Below are the code and all the weights of a small trained network. Each question names an input and a target symbol and asks about switching units off, where a switched-off unit gives its printed mean instead of its output.

import numpy as np


def w(rows, s, z=0):
    codes = np.array(rows[::2]) - 128.0
    scale = np.full(codes.shape[1], s)
    scale[-1] = z or s
    return codes * scale


def norm(h):
    return h / np.sqrt((h * h).mean(-1, keepdims=True) + 1e-5)


def f(y):
    return np.maximum(y, 0)


def softmax(a):
    e = np.exp(a - a.max(-1, keepdims=True))
    return e / e.sum(-1, keepdims=True)


def log_softmax(a):
    a = a - a.max(-1, keepdims=True)
    return a - np.log(np.exp(a).sum(-1, keepdims=True))


def net(x, mask):
    ids = ['βγδζηθμστψ'.index(c) for c in x.split()]
    T = len(ids)
    res = E[ids] + P[:T]
    r = norm(res)
    for j in range(2):
        rows = slice(4 * j, 4 * j + 4)
        q, k, v = (r @ M[0][rows].T for M in (Q, K, V))
        z = softmax(np.where(np.tri(T) > 0, q @ k.T / 4**0.5, -1e9)) @ v
        o = O[0][rows]
        res = res + np.where(mask[j], z, o[:, -1]) @ o[:, :-1]
    y = f(norm(res) @ A[0][:, :-1].T + A[0][:, -1])
    res = res + np.where(mask[2:14], y, B[0][:, -1]) @ B[0][:, :-1]
    return log_softmax(norm(res)[-1] @ U[:, :-1].T + U[:, -1])


Q, K, V, O, A, B = {}, {}, {}, {}, {}, {}
E = w([
[222,83,99,208,116],'β',
[166,205,141,138,125],'γ',
[252,127,81,89,168],'δ',
[209,122,109,100,74],'ζ',
[86,101,116,119,116],'η',
[159,118,52,148,74],'θ',
[196,234,66,89,181],'μ',
[233,217,143,77,65],'σ',
[156,199,120,163,70],'τ',
[151,126,65,104,161],'ψ',
],0.0029)
P = w([
[39,21,218,66,180],'0',
[194,168,91,171,151],'1',
[194,173,90,184,141],'2',
[185,186,72,189,124],'3',
[179,195,67,188,123],'4',
[176,213,51,196,115],'5',
[165,213,40,195,106],'6',
[175,220,35,211,103],'7',
[166,231,26,215,90],'8',
[166,224,19,208,95],'9',
[171,235,12,216,79],'10',
[174,232,1,213,79],'11',
],0.0014)
Q[0] = w([
[43,56,177,84,126],'H0',
[64,70,218,177,207],'H0',
[101,124,220,154,176],'H0',
[212,242,91,181,118],'H0',
[202,238,48,133,36],'H1',
[61,20,185,147,162],'H1',
[11,13,216,106,234],'H1',
[254,206,62,185,20],'H1',
],0.0044)
K[0] = w([
[145,179,52,202,97],'H0',
[157,137,2,161,55],'H0',
[161,110,49,127,57],'H0',
[125,46,200,12,185],'H0',
[36,41,176,31,64],'H1',
[181,191,68,234,175],'H1',
[190,234,82,244,191],'H1',
[50,42,133,20,71],'H1',
],0.0044)
V[0] = w([
[94,159,209,203,138],'H0',
[127,107,144,89,11],'H0',
[110,88,220,178,138],'H0',
[67,44,177,12,193],'H0',
[229,87,133,223,120],'H1',
[102,87,38,157,182],'H1',
[169,255,159,182,210],'H1',
[17,189,86,145,112],'H1',
],0.0031)
O[0] = w([
[91,165,232,214,128,79],'H0',
[124,107,115,93,12,168],'H0',
[90,133,156,238,85,96],'H0',
[149,215,6,186,110,101],'H0',
[173,31,81,254,110,139],'H1',
[113,110,186,150,216,123],'H1',
[254,179,76,144,122,2],'H1',
[206,204,237,72,129,74],'H1',
],0.0031,0.0037)
A[0] = w([
[203,103,129,58,95,157],'N0',
[139,82,79,189,180,99],'N1',
[74,110,152,252,35,123],'N2',
[87,69,100,244,130,184],'N3',
[70,127,39,163,173,162],'N4',
[137,173,41,92,79,239],'N5',
[165,253,74,133,100,177],'N6',
[176,180,113,206,146,6],'N7',
[9,119,104,203,68,167],'N8',
[82,116,103,31,121,94],'N9',
[225,98,166,155,206,125],'N10',
[149,100,70,121,176,195],'N11',
],0.0026,0.0016)
B[0] = w([
[185,72,170,92,180,170],'N0',
[84,157,119,155,232,152],'N1',
[216,71,195,187,171,171],'N2',
[131,127,234,96,208,191],'N3',
[56,197,122,128,100,195],'N4',
[116,82,193,136,125,253],'N5',
[64,87,144,66,97,211],'N6',
[70,81,156,254,139,139],'N7',
[163,167,214,156,112,209],'N8',
[140,85,163,177,116,176],'N9',
[151,217,148,110,192,135],'N10',
[111,158,102,115,164,184],'N11',
],0.0029,0.0033)
U = w([
[47,226,24,31,205,17],'β',
[244,135,188,22,40,80],'γ',
[228,131,51,41,242,58],'δ',
[204,61,145,231,251,40],'ζ',
[194,233,163,247,52,142],'η',
[36,243,184,101,95,151],'θ',
[65,103,2,136,222,16],'μ',
[201,31,47,39,21,136],'σ',
[28,25,233,19,214,181],'τ',
[31,35,43,194,22,255],'ψ',
],0.0042,0.0023)

Each question gives the input, a string of symbols that net reads in full, and the target symbol t.
The units are the heads (4 rows each of Q, K, V and O) and the neurons (one row each of A and B). Each row of codes is followed by its name. A weight is (code - 128) times the scale printed after its matrix; where a second scale follows, it is the last column's (O, A, B and U).
mask holds one flag per unit, heads first, then neurons. A switched-off unit (its flag False) gives its mean, the last column of its rows in O or B, instead of its output. The means were averaged over made-up inputs and are rounded, as every weight is.
A unit's drop is (log p(t) with every unit on - log p(t) with that unit switched off) / (log p(t) with every unit on - log p(t) with every unit switched off).
The circuit of an input: a set's keep is (log p(t) with only the set's units on - log p(t) with every unit switched off) / (log p(t) with every unit on - log p(t) with every unit switched off). Starting from the 12 units with the biggest drops (on a tie, the unit counted first), units are removed one at a time, each time the one whose removal leaves the highest keep (on an exact tie, the one counted first), for as long as the keep stays at least 0.8.
units of the circuit, in order: the units of the circuit, biggest drop first
top k neurons: the k neurons with the biggest drops, biggest first
which heads matter: for each layer, one digit per head in row order, 1 if its drop is at least 0.15 and else 0, layers parted by /
drop when u is switched off: that unit's drop, to one decimal
input η θ θ θ γ γ σ ψ θ, target θ: units of the circuit, in order -> [H1]
input γ δ σ θ ζ σ γ η θ μ θ ζ, target η: which heads matter -> 10
input θ δ θ τ σ θ θ η σ θ ζ, target τ: which heads matter -> 01
input β δ θ γ τ θ θ θ η θ, target ζ: units of the circuit, in order -> [H1, H0, N3]
input μ θ γ η β θ θ, target δ: units of the circuit, in order -> [H1, H0]
input θ θ σ ζ β τ θ δ σ β θ μ, target τ: which heads matter -> 11
input η θ θ ζ γ σ θ η, target θ: units of the circuit, in order -> [H1, H0, N8]
input γ ζ ψ ψ σ θ θ θ θ η θ, target η: units of the circuit, in order -> [H0, H1]
input θ γ θ ζ σ ζ θ θ γ, target τ: which heads matter -> 10
input ζ β η θ γ γ θ θ γ γ γ γ, target ψ: which heads matter -> 11
input θ θ η θ σ, target τ: which heads matter -> 01
input β γ θ ζ σ, target ζ: which heads matter -> 11
input θ η γ β σ τ σ, target τ: which heads matter -> 01
input τ γ σ γ, target γ: units of the circuit, in order -> [H1]
input ψ ζ γ, target β: units of the circuit, in order -> [H0, N6]
input θ θ θ η τ θ θ ζ β ψ θ, target τ: units of the circuit, in order -> [H1, H0]
input β θ θ θ, target ζ: top 2 neurons -> [N3, N2]
input ζ β θ η γ τ γ, target ψ: drop when H1 is switched off -> 0.2
input ζ θ β ζ ζ, target ψ: drop when H0 is switched off -> 0.2
input θ ζ θ δ γ γ θ μ θ γ, target τ: units of the circuit, in order -> [H0]
input γ γ γ, target η: drop when H1 is switched off -> 0.3
